[158 158 158 158] -> Paleb
[106  99 153 158] -> nosab
[114 114 114 114] -> kobub
[158 152 102 152] -> goke
[122 125 183  71] -> bop
again Paleb:  : [158]
again kobub:  : [114]
again goke:  : [152]
q: [106  99 153 158] : nosab
q: [158 152 102 152] : goke

[170 112 128 136 174 118 118 128 147 147 154 153  95 108 109 135 196 112
 152 139 185 128 180 132  46  90 137 127 176 155 123 179 103 140  97 136
 155 131 171 135 133 136 161  71  83 150 108 145 100 110 136 167 199 166]  masob
[ 98 116 154 141  67 134  83 110 117 120 170 163 151 159 143 127 131 145
 139 108 105 103  95 106 117 112 118 100 100  95 116 162 157 129 135  97
 162 132  66 125 126 104  94 107 164 133 104  92 151 126 127 152 105 118]  fumef
[186 141 144  92 112 146 129  88 113  94 186 171 125 186 144 133 146 100
 167 186 110 137  93 123 131 139  90  88 107 129 138 105 130 122  97  77
 170  74  80 157 138 105 118 142 154 116 144 107 136 113 141  89  98 144]  guso
q: [186 141 144  92 112 146 129  88 113  94 186 171 125 186 144 133 146 100
 167 186 110 137  93 123 131 139  90  88 107 129 138 105 130 122  97  77
 170  74  80 157 138 105 118 142 154 116 144 107 136 113 141  89  98 144] : guso
q: [ 98 116 154 141  67 134  83 110 117 120 170 163 151 159 143 127 131 145
 139 108 105 103  95 106 117 112 118 100 100  95 116 162 157 129 135  97
 162 132  66 125 126 104  94 107 164 133 104  92 151 126 127 152 105 118] : fumef
q: [170 112 128 136 174 118 118 128 147 147 154 153  95 108 109 135 196 112
 152 139 185 128 180 132  46  90 137 127 176 155 123 179 103 140  97 136
 155 131 171 135 133 136 161  71  83 150 108 145 100 110 136 167 199 166] : masob

[ 61 203 119  46] : Kuza
[179 179 135 135] : Tudi
[131 132 129 121] : merot
q: [131 132 129 121] : merot
q: [179 179 135 135] : Tudi

[129 134 139 114 104 135 171 144 140 133 144 115  96 144 122 138  89 121
 110 157 149  96 138 172 118 137] -> naru
[162 143 138 133  94 137 150 106 156 144 140 134 106  97 124 158 158 164
 158 129 136 154 158 118  84 114] -> Beret
[172 156 127 129 136 131 102  75 147 116 142 175 178  75 147 154 175 159
 141 134 123 135 161  92  78 105] -> kuva
[151 134 139 114 104 135 171  99 140 133 144 115 138 144 122 138  89 121
 110 157 149 161 138 172 118 137] -> diba
[162 143 138 133 133 137 150 106 123 144 140 134 133  97 123 163 109 156
 123 114 170 150 140 133  96 130] -> Dade
q: [162 143 138 133  94 137 150 106 156 144 140 134 106  97 124 158 158 164
 158 129 136 154 158 118  84 114] : Beret
q: [129 134 139 114 104 135 171 144 140 133 144 115  96 144 122 138  89 121
 110 157 149  96 138 172 118 137] : naru
q: [172 156 127 129 136 131 102  75 147 116 142 175 178  75 147 154 175 159
 141 134 123 135 161  92  78 105] : kuva

[113 106 141 152 122 145 113 125 158 102 173 116 142 106 115 107 109 155
 112 134 110 107 151 156 135 120 129 121 181 117 164 126 140 145  88 104
 150 127 158 150 115 137] : Nodo
[128 130 122 129 127 126 116 153 110 120 126 126 116 126 127 112 143 108
 136 116 128 142 129 113 117 122 117 124 116 135 107 122 116 119 140 137
 149 131 108 118 141 123] : supot
[113 106 141 152 107 145 113 125 158 102 173 116 142 106 115 107 109 155
 112 134 110 107 151 110 135 120 168 121 181 117 164 126 140 145  88 104
 150 127 158 150 115 137] : mav
[127 109 129 121 134 120 132  79 151 121 129 137 150 129 133 157  93 161
 116 147 130 101 142 155 125 134 150 139 184 110 174 138 144 140 103 132
  91 127 141 166 100 141] : bor
[127 108 131 119 134 118 128  80 151 122 129 135 150 131 131 157  92 161
 114 146 132 101 144 155 127 134 150 139 185 109 174 138 146 137 103 133
 151 128 134 166  99 140] : Neso
[115 162 130 132 124 160 128 174 109 169 110 112 116 103 104 107 169 107
 137 121 117 157  83 102 148 135 122 121  58 142  67 124 131 120 146 124
 146 125 116  83 141 121] : ged
[173 123 109 104 159  69 154  92 110 154 118 163 116 196 178 162  95 119
 146 116 168 102 155 117 113 120 121 139 139 137 172 132 109 113 168 154
  97 154 106 136 141 119] : Vifu
q: [115 162 130 132 124 160 128 174 109 169 110 112 116 103 104 107 169 107
 137 121 117 157  83 102 148 135 122 121  58 142  67 124 131 120 146 124
 146 125 116  83 141 121] : ged
q: [173 123 109 104 159  69 154  92 110 154 118 163 116 196 178 162  95 119
 146 116 168 102 155 117 113 120 121 139 139 137 172 132 109 113 168 154
  97 154 106 136 141 119] : Vifu
q: [128 130 122 129 127 126 116 153 110 120 126 126 116 126 127 112 143 108
 136 116 128 142 129 113 117 122 117 124 116 135 107 122 116 119 140 137
 149 131 108 118 141 123] : supot
q: [127 108 131 119 134 118 128  80 151 122 129 135 150 131 131 157  92 161
 114 146 132 101 144 155 127 134 150 139 185 109 174 138 146 137 103 133
 151 128 134 166  99 140] : Neso

[128 135 126 133  91 137 128 125 121 128 125 122 107 125  67 137  88 164
 130 119 122 125 121 128  91 148  98 154  66  98 125 128  91  91 135 146
 152 116 143 128  99 156 106  93 159 143  67  92 105 128 126 128 153 110
 128] -> gez
[128 118 141 128 116 139 128 128 139 139 126 127 110 121  93 128 109 138
 136 119 129 125 128 120 109 148 128 142  97 117 131 122 128 128 141 142
 144 109 135 128 118 128 120  99 143 128 148 115 114 128 128 123 133 116
 135] -> Gino
[128 128 141 128 116 139 128 128 128 135 126 127 110 121  93 128 109 138
 136 124 129 125 128 120 109 135 128 142  97 117 131 122 128 128 141 142
 144 124 135 129 118 128 120  99 143 128 148 115 114 128 128 123 133 116
 135] -> feli
q: [128 118 141 128 116 139 128 128 139 139 126 127 110 121  93 128 109 138
 136 119 129 125 128 120 109 148 128 142  97 117 131 122 128 128 141 142
 144 109 135 128 118 128 120  99 143 128 148 115 114 128 128 123 133 116
 135] : Gino
q: [128 128 141 128 116 139 128 128 128 135 126 127 110 121  93 128 109 138
 136 124 129 125 128 120 109 135 128 142  97 117 131 122 128 128 141 142
 144 124 135 129 118 128 120  99 143 128 148 115 114 128 128 123 133 116
 135] : feli
q: [128 135 126 133  91 137 128 125 121 128 125 122 107 125  67 137  88 164
 130 119 122 125 121 128  91 148  98 154  66  98 125 128  91  91 135 146
 152 116 143 128  99 156 106  93 159 143  67  92 105 128 126 128 153 110
 128] : gez

[196  96  83  89  91 120 181 186 120] = nad
[161 161 125  75  70 138 161 103 161] = kip
[ 59 169  63 112 164 124 173 175  74] = Mef
[172 194 125 194  70 138  74 198  59] = Kaz
[104 109 205  63 168 124  71 166 146] = Riru
again Kaz:  : [194]
again kip:  : [161]
again nad:  : [120]
q: [104 109 205  63 168 124  71 166 146] : Riru
q: [ 59 169  63 112 164 124 173 175  74] : Mef

[ 72 148  86 152 118  85 144 111 116] = Sarav
[152 152  86 152 118  85 144 152 152] = mil
[ 72  85  85 152 118  85  85  85 123] = Pizo
[ 72 148  86 152 118  66 151 145 144] = Tubun
again Pizo:  : [85]
again mil:  : [152]
q: [ 72 148  86 152 118  66 151 145 144] : Tubun
q: [ 72 148  86 152 118  85 144 111 116] : Sarav
q: [ 72  85  85 152 118  85  85  85 123] : Pizo

[148 175 137  88 136  77 168 139 149 134  99 154 104 121  80 120 115 149
 172 113  66 151 118 156 133 158 160 116 112 111 119 133 161 128 154 143
 107  65 104 150 188 126 133 125  85 193 109 124  93 151  95 112 151 183
 139 175 121 204] -> lete
[148 104 125 152 147 121 133 120 100 123 137 130 144 145 166 124 103  94
  75  93 176 100 149 129 102 128 123 126 126 145 117 117 126 124 126 104
 149 122 121 126 111 139 114 155 159  62 164 170 101 138 113  83 123 134
  87 184  84 158] -> Digu
[148 175 137  88 136  77 168 139 149 134  99 154 104 121  80 120 175 149
 172 113  66 151 118 156 133 158 160 116 112 111 119 121 161 128 154 143
 107 122 175 154 130 121  86 125 112 155 167 166 121 118 128  83 177 165
 122 102 132  71] -> miver
[143 113  88 174 123 197  84 112 141 150 144 110 149 121 162 111 144 113
 166 154 211 126 101 126 118  88 119 201 136 122 115  98 108 160 100 124
 161 150 155 138  79  65 114 132 127 101 131 141 101 101 140 149 137  66
 127 106 102  71] -> mosu
[148 175 137  88 136  77 168 139 149 134  99 154 104 121  80 120 115 149
 172 113  66 151 118 156 133 158 160 116 112 111 119 133 161 128 154 143
 107 122 125 154 130  82  86 125 112 155 167 166  97 118 128 144 177 165
 122 102 132  71] -> Vukeb
[148 104 125 152 147 121 133 120 100 114 137 130 144 145 166 124 103  94
  75  93 176 100 149 129 102 128 123 126 126 145 114 117 114 124 126 104
 149 122 121 126 111 139 114 155 159  62 164 149 157 122 145 136 111  97
 122 106 125 123] -> vit
q: [148 175 137  88 136  77 168 139 149 134  99 154 104 121  80 120 115 149
 172 113  66 151 118 156 133 158 160 116 112 111 119 133 161 128 154 143
 107 122 125 154 130  82  86 125 112 155 167 166  97 118 128 144 177 165
 122 102 132  71] : Vukeb
q: [143 113  88 174 123 197  84 112 141 150 144 110 149 121 162 111 144 113
 166 154 211 126 101 126 118  88 119 201 136 122 115  98 108 160 100 124
 161 150 155 138  79  65 114 132 127 101 131 141 101 101 140 149 137  66
 127 106 102  71] : mosu
q: [148 104 125 152 147 121 133 120 100 123 137 130 144 145 166 124 103  94
  75  93 176 100 149 129 102 128 123 126 126 145 117 117 126 124 126 104
 149 122 121 126 111 139 114 155 159  62 164 170 101 138 113  83 123 134
  87 184  84 158] : Digu

[182 149 157  88 177 105 138 161] -> miro
[153 151 153  73 153 118 153 171] -> lem
[195 111 169 138 163  95 105 107] -> tupe
[110 138 148  60 162 142 110 168] -> gep
[ 85 125 145  67 157 150 169 158] -> mumo
[136 148 150  63 168 131 148 173] -> kodo
[123 128 164 123 123  93 114 126] -> vulum
[195 141 160 106 177  97 126 145] -> Fiso
again gep:  : [110]
again kodo:  : [148]
again lem:  : [153]
q: [136 148 150  63 168 131 148 173] : kodo
again vulum:  : [123]
q: [182 149 157  88 177 105 138 161] : miro

[ 72  57 106 114  72 113] -> tesuf
[100 170 123 125 122 134] -> vopip
[119 125 132 158 133 117] -> rud
again tesuf:  : [72]
q: [119 125 132 158 133 117] : rud

[ 89 126 136 117 136 131 121 130  97 132 126  78  94 139  90 146 110  83
 113  99] = nofup
[109 105  99 125 106  79 141 112 116 113  79 120 105  88 122 118 145 133
 132 104] = zul
[ 97  84 147  77  91 103 113 104 170 156 119 162 175 102 166 135  88 159
 100 138] = menok
[158 166  65 122 158 106  89  96  62  59 128  94  70 144  69  82 149  74
 149  75] = savi
[ 92 124 133 118  99 134 131  99 104 128 116  89 103 127 105 150 117  96
 121  99] = Nir
q: [ 89 126 136 117 136 131 121 130  97 132 126  78  94 139  90 146 110  83
 113  99] : nofup
q: [109 105  99 125 106  79 141 112 116 113  79 120 105  88 122 118 145 133
 132 104] : zul
again Nir:  : [99]

[156 156 192 144 152 121 109] -> veli
[148 128 204 120 174 146 134] -> Gef
[155 143 202 155 141 155 155] -> Nul
again Nul:  : [155]
again veli:  : [156]

[100  57  57 110  57 100  76] -> zal
[ 69 167  69  69  69 103 124] -> Mepi
[130 148  97 131 131  97 131] -> bim
again Mepi:  : [69]
q: [130 148  97 131 131  97 131] : bim
q: [100  57  57 110  57 100  76] : zal
q: [ 69 167  69  69  69 103 124] : Mepi

[146 147 140 126 142 132 124 118 131 106 119 134 136 123 149 120 174 123
 145 181 124 176 155 178 125  98 120  98 145  72 105 155 145 107 169 131
 131 146 122 114 101 124] -> gifi
[126 140 174 102 110 104 105 111  93 155 111 150 199  47  95 152 157 125
 139 155 122 103  83 112 157  99 144  88 123 150 117  99  99 162 136  79
 133 126  90 138 140 101] -> difun
[149 108 115 114 120 146 113 139 109 101  75 141 140 111 101 105 148 163
 115 113 140 145 148 127 166 153  98 128 124 126 112 155 133 111 107 119
 140 139  76 163 131 142] -> nofiz
q: [146 147 140 126 142 132 124 118 131 106 119 134 136 123 149 120 174 123
 145 181 124 176 155 178 125  98 120  98 145  72 105 155 145 107 169 131
 131 146 122 114 101 124] : gifi
q: [149 108 115 114 120 146 113 139 109 101  75 141 140 111 101 105 148 163
 115 113 140 145 148 127 166 153  98 128 124 126 112 155 133 111 107 119
 140 139  76 163 131 142] : nofiz

